In the rows, zero is written as 128.
Each row has two labels, one from each of two sets.
[113  37 125 113 140 192 125 120 185 106  40 132 127 134 131 127 117 162
 133 129 134 131 162 156 115 177 128 124 196 137 189  90 142 112 150 132
 112 108 133 116 114 137 134 134 130  83 118 147 118 126 187 135 133  80
 142 120 131 112  79  93 121 119 109 169 111 184 132 123 147 150 115 119
  49 126  93 158 156 132 131 110 180 149 117 139 142 124 105 122 116 150
  85 119 132 118 111 125  93 130 120 121 121 113 127 139 126 155  59 109
 148 131  90 123 106  96 125  90 133 110 126 109 122 116 130  49 132 103
 138 122  97 160  99 104]  Q410 Q
[140  79 183 145  99  98 109 129 119 113  59 115 103 123 152 122 136 164
 131 163  91 118 105 133 130 114 126 119 130 120  78 134 118 143 149 129
 126 135 123 147  95 122 114  98 118 147 126 135 135 144 116 153 117 181
 114 138 134 175 168 138 121 145 117 144 104 116 138 154 130 122 112 139
 105 133 149 140 140 110 135 122 140 110 139 119 123 122 126 121 120 139
 153 108 113 123 102 120  95 120 129 117 116 149 114 137 119 119 129 117
 126 110 120 132 150 146 145 109 124 135 132 113 130 116 136 156 129 145
 150 138 149  90 131  91]  Q18 L
[114   4  62 108  86 155 134 126 153 117  24 118 119 136  89 117 130 152
  59 138  90 129 143 147 110 144 131 120 131  67 109  29 108 126 115 135
 197 116 111 197  83 153 112  98 126  88 120 106 120 181 212  64 134 143
 128 137 125 153 117 105 107 147 102 186  91 119 148  72 149 130 120 141
 119 127  96 141 126 183 102 128 252 146 132 110 160 163 108 125 100 172
  68 119 100 127 119 124  74 100 114 129 127 144 139 158 116 181  90  99
 173 106 105  98 123 114 186 125 121 135 127  99 151 112 149 113 124 125
 210 128 180  95 128 140]  Q18 L
[128  17 112 127 144 154 115 137 109 124 115 131 127 141 145 131 149 178
  92 128 133 120 132 111 124 176 116 115 108 145 136  97 133 138 130 123
 132 134 133 113 111 127 154  99 140 106 103 137 105 150 147 126 134 181
  90 130 143 167  95 119 122 118 113 155 112 146 143 127 154 111 120 159
 130 114 136 127 131 112 167 114 193 114 119 141 133 127 124 130 107 149
 101 123 125 119 105 105  79 109 128 129 127 191 117 149 109 187 145 117
 165 112 118 134 147  94 144 151 138 143 116  99 140 126 136 152 143 124
 173 136 147 131 106 140]  Q166 L
[107  41 102 141 162 182 131 121 145 135  14 136 116 134 149 117  57 157
  85 123 130 108 148 139  71 174 129 130 180 121 163  67 137 153 131 132
 108 123 133 125 111 150 147 113 141  76 124 109  91 157 176 170 129  72
 119  83 136  93  53  60 100 122 114 163 132 143 100 147 142 115 105 137
 124 116  82 125 143 189 137 107 160 135 134 120 127 112 116 122 114 115
  80 112 132 109  79 113  95 135 136 121 135 151 176 146 139 161  67 127
 142 133 115 144 147  81 142  97 117 106 134 112 133 146 114  13 134 100
 171 129 116 165  96 132]  Q410 Q
[ 94  69 135 108  86 140 140 128  86 151  34 122 109 128 121 129 136 185
 111 125 116 122 129 114 145 163 128 114 142  83 140  62 117 130 106 140
 144 132 130 139 153 139 127  83 132 126 127 111 126 180 160 123 145 161
 109 155 146 123  99 123 114 119 125 139  99 141 141 116 140  95 145 149
 136 120 122 109 141 184 119 119 237 119 121 144 136 146 116 141 101 135
  97 118 120 112 104 105 117 134 123 140 125 117 142 143 117 180 110 109
 140 100 131 120 139 121 157 135 144 133 129 119 112 128 144  98 108 116
 177 134 167 119 148 112]  Q166 L
[118  81 112  94 172 167 148 125 159 120  32 117 116 146 165 110 117 155
  70 112 126 115 146 127 149 173 129 123 221 105 182  43 135 139 129 143
  36 144 128 142  97 143 142  90 135  79 136 109 105 131 177 168 129  59
 138 118 142  68  71  88 119 116 112 186 138 147 128 136 143  64 128 152
 128 129  49 134 140 177 162  87 156 137 120 135 132 112 110 158 125 105
  97 128 123 124  97 144  87 169 117 120 125 103 168 128 125 153  23 118
 129 115 122 108 120  72 105  83 121  96 122 136 144 156 115   4 141  90
 112 133 104 205 116 136]  Q410 Q
[ 98  51 145 114 161 200 130 140 133 137  34 120 125 127 139  96 116 197
 130 131 129 123 158 152 111 211 145 143 193 111 213  67 132 126 161 156
 116 124 127 119 107 139 149 128 135 137 135 130 104 165 152 121 119 126
 122 119 142  87  68  94 120 139 139 120 106 181 115 115 159  60 108 134
 112 121  62 119 143 187 114  84 204 108 110 131 129 127 135 152  98 143
 108 117 136 116 122 130  97 135 127 145 135 195 143 134 110 197  70 114
 172 104 142 111 105  78 139 151 147 113 116 117 138  89 128  45 127 137
 137 127 122 156 125  95]  Q166 K
[ 97   4 100 124 140 200 127 125 158 132  14 139 126 133 157 104 111 167
  89 160 128 100 220 146 123 196 129 120 178 115 167  58 134 146 100 145
 116 146 139 116 104 163 151 102 124  62 110 114  99 144 205 145 136  91
  96 123 137 116  26  81  88 137 105 156  88 130 118 131 170 112 193 112
 116 121  60 129 150 143 120 165 207 123 132 123  97 126 114 137 112 127
  90 122 152 132 144 117  70 132 124 116 120 150 157 160 125 194  76 111
 165 132 112 122 119  74 147 109 125 149 135 117 146 108 143  59 133 109
 182 124 106 161  81 126]  Q410 K
[110  42 113 108  98 139 115 134  99 151   4 128  92 133 126 133 122 169
 162 145 103 129 110 127 104 142 119 122 124  97 124 107 122 141 122 115
 143 106 110 121 106 142 123  72 118 146  95 116 139 179 145 127 109 174
  89 139 116 136 107 139 115 129 130 124  91 135 141 107 128 121 131 169
 126 120 133 121 113 165 109 131 180 127 122  97 130 139 119 128 100 128
 100 134 129 104  91 111 115 117 110 124 119 160 150 147 104 156  94  89
 141  99 101 125 139 108 181 130 130 147 120 103 141 148 137 104 128 125
 248 156 159 111 147 138]  Q410 L
[ 91  15  89 118 161 196 124 124  52 128  25 137 141 137 132  95 114 159
  79 108 125 111 146 154 109 192 141 133 173 106 180  64 139 141 127 144
 112 128 131 114  96 145 152 120 139  67 124 109  81 160 198 121 142  64
 120 110 137 104  55  78 120 146 113 190 136 130 102 107 151  80 129 142
 121 112  68 129 151 168 137 109 223 123 123 148 134 114 102 122 143 147
  79 122 127 116  80 118  86 139 133 121 124 138 161 144 130 152  64 120
 155 116 121 119 109  80 146 103 131 111 120 127 126 130 133  18 139  94
 174 136 132 157  84 133]  Q18 K
[151 117  92 202 146 148 148 109 141 139 149 134 136 132 129 124 102 109
 169 122 148 116 135 122 103 149 119 117 103 199 123 198 130 148 140 108
 139 130 124 108 145 125 177 138 134 124 110 128 108 137 132 140 138 132
  88 123 117 176  91 100 187 135 136 143 128 125 122 143 142 148 135 126
 125 119 145 141 139  75 127 154 121 139 121 122 100  97 141 103 123 162
 108 167 161 101 118 139  98 102 126 104 136 174 121 115 125 129 156 120
 164 129 144 140 103 142 115 149 148  99 132 123 132 119 133 153 139 136
 134 131  93 125  98 156]  Q410 Q
[ 88   4 108 117 172 151 114 131 188 121  31 126 128 143 177 116 105 164
 102 134 131 132 156 153 118 204 105 130 195 137 186  63 136 147 110 146
 109 126 136  77 106 163 156 114 140  86 108 118  78 156 197 133 141  93
 144 119 158 117  24  53 118  81  85 206 100 158 105  92 157 109 143 138
 126 103  55 136 128 145 132  96 208 124 129 136 140 130  90 142  97 116
  72 121 131 116  63 109  76 130 123 121 129 136 160 137 129 192  46 119
 166 102 117 120  83  62 133  96 133 101 128 134 137 122 135   6 140  99
 128 136 102 183  83 116]  Q18 K

Each row has two labels, one from each of two sets.
[121  92 122 115 103 106  89 142 129 127 135 129 172 129 148 124 153 126
 116 128 140 129 132 122  91 107  68 118 136 131 119 133 156 110 177 140
 101 113 135 106 150 135 122 139 148 123  84 123 113 126 125 126 120 128
 127 117 162 117 121 128 107 133 151 119 160 132 153  82 135 162 125 123
 119 122 122 136 132 131 111 152 130 144 132 139 163 129 133 155 102 139
 154 154 107 145 114 115 109 158 143 103 130 124 134 118 136  56 114 119
 140 113 142 151 117 113 119 127 133 125 165 102 103 127 116  71 162 124
 132 124 122  94 120 128]  Q501 Q340
[144 142 138 103 139 117 131 119 137 130 136 129 133 115 134 127 121 117
 156 125 128 129 117 136 145 134 157  89 142 110 117 128 127 127 112 122
 124 132 135 138 134 130 132 129 111 132 135 129 159 115 122 116 134 129
 150 123  89 112 145 150 130 124 111 146 120 124 100 136 118 100 107 133
 141 125 140 116 129 142 134 126 159 108 132 127 102 126 135 110 135 142
 114 102 150 120 135 132 136 115 113 129 131 102 135 130 122 117 125 131
 123 134 116 133 117 128 120 136 128 137  86 121 121 134 123 168 107 146
 116 146 126 148 121 121]  Q167 Q66
[124 123 141 120 118 175 114 147 115 134 118 112 125 142 131 109 140 127
 119 134 135 126 135 128 116 136 129 128 113 131 124 131 124 135 120 123
 132 128 126 118 129 139 131 127 142 146 125 138 121 130 121 126 136 126
 103 133 163 149 140 140 130 119 149 138 142 122 125 117 117 145 125 123
 129 112  86 133 135 140 131 127 153 135 126 136 109 141 161 104  90 134
 144 129 110 129 100 138 109 126 122 102 119 146 121 131 119 100 137 129
 132 112 121 112 102 122 127 130 146 122  78 110 153 152 129 138 152 113
 138 123 126 122 111 135]  Q167 Q340
[133 122 130 158 123 150 136 137 114 117 107 168 116 115 116 133 140 131
 131 128 127 139 128 119 137 115 141 129 101 135 143 155 125 135 124 133
 123 129  90 128 132 111 122 154 116 129 132 132 135 137 136 135 137 135
 128 142 150 136 148 127 128 128 129 131 143 127 123 110 126 136 121 130
 149 125  87  82 123 126 132 125  95 135 136 127 108 105 137 112 122 122
  87 119 122 123 132 133 124 115 113 153 112 150 159 120 124 143 121 119
 129 126 117 126 117 133 129 132 128 106 202 118 133 135 116 125 132 105
 156 134  98 131 140 134]  Q501 Q81
[126 121 129 147  79 133 142 151 145 115 140  95 153 135 176 105 156 131
  96 108 106 126 132 126  70 137  61 134 131 134 108 124 155 127 134 120
 129 133 119 124 142 161 134 141 146 126 128 115  94 118 114 112 109 117
  69 137 143 134 144 149 111 136 151 118 165 129 137 110 118 116  98 134
 134 110 113 169 144 161 126 129 125 133 126 142 123 117 139 114 101 130
 183 187 131 141  85 105 106 128 135 102 123 119 125 117 138 103 140 128
 124  99 136 122 121 130 139 145 134 174  96 122 134 146 127  84 133 138
 136 138 139  86  95 131]  Q167 Q610
[129 130 123 125 114  78 129 109 136 132 160  91 141 129 148 137 119 138
 108 118 111 123 127 135 113 138  94 135 155 124 121 110 141 121 139 126
 141 133 165 125 128 147 130 111 144 114 129 130  90 123 130 125 102 118
 123 116 115 107 113 128 119 133 123 104 105 132 150 147 131 124 118 131
 110 131 159 169 130 128 127 140 134 127 113 133 143 153 112 135 147 126
 172 172 150 134 131 117 133 142 153 116 143 100 101 126 139 140 130 133
 121 135 147 142 150 131 130 127 123 149  71 146 115 114 144 110 127 157
 103 123 158 121 125 126]  Q433 Q470
[132 126 138  97 137  87 107 113 135 138 151  98 147 132 143 131 113 128
 134 130 123 121 125 141 139 143 121 117 159 125 107 107 127 123 127 123
 130 132 159 122 137 151 135 118 136 126 136 134 124 127 125 122 115 127
 119 121 130 104 140 147 128 111 118 143  96 126 125 147 122 116 113 124
 120 126 120 138 125 130 129 130 160 123 114 132 131 166 147 120 121 154
 149 128 145 126 120 140 135 129 131  93 138 111 103 129 124 103 129 127
 132 132 130 145 124 122 122 131 131 131  34 132 134 131 133 141 131 154
 116 138 163 138 110 122]  Q674 Q470
[152 140 141 123 130 118 105 119 121 141 146 127 112 111 133 134 126 131
 118 122 126 120 132 145 140 129 150 109 115 117 125 137 126 137 115 121
 137 149 146 130 111 137 136 122 120 144 131 147 119 122 126 128 122 129
 133 133 125 123 194 176 135 121 101 154  98 122 120 156 108 141 113 128
 138 112 139 133 136 144 124 132 151 122 115 136  88 192 156  50 125 139
 106 129 166 117 121 151 144 111 114 138 125  98  90 118 128 129 122 120
 124 135 131 132 110 122 118 128 136 122   8 128 144 148 131 191 124 137
 113 137 119 156 115 121]  Q64 Q66
[110 111 108 166 106 155 145 155 125 111  92 140 132 135 128 127 152 135
  95 120 140 137 132 103  72 115  92 159 108 140 134 136 142 125 139 142
 121 121 103 130 117 117 123 150 130 136  84 119 140 131 131 140 138 133
 102 138 145 156  87 122 121 136 158 106 184 123 155  81 136 136 148 124
 134 130 124 131 122 117 123 120  86 136 152 121 165  69 106 154 120 101
 135 160  91 134 115  94 121 137 140 134 113 150 159 123 129 129 132 128
 141 104 131 104 142 137 138 126 125 135 248 127 114 139 124  74 146  93
 145 121 104  92 118 137]  Q501 Q81
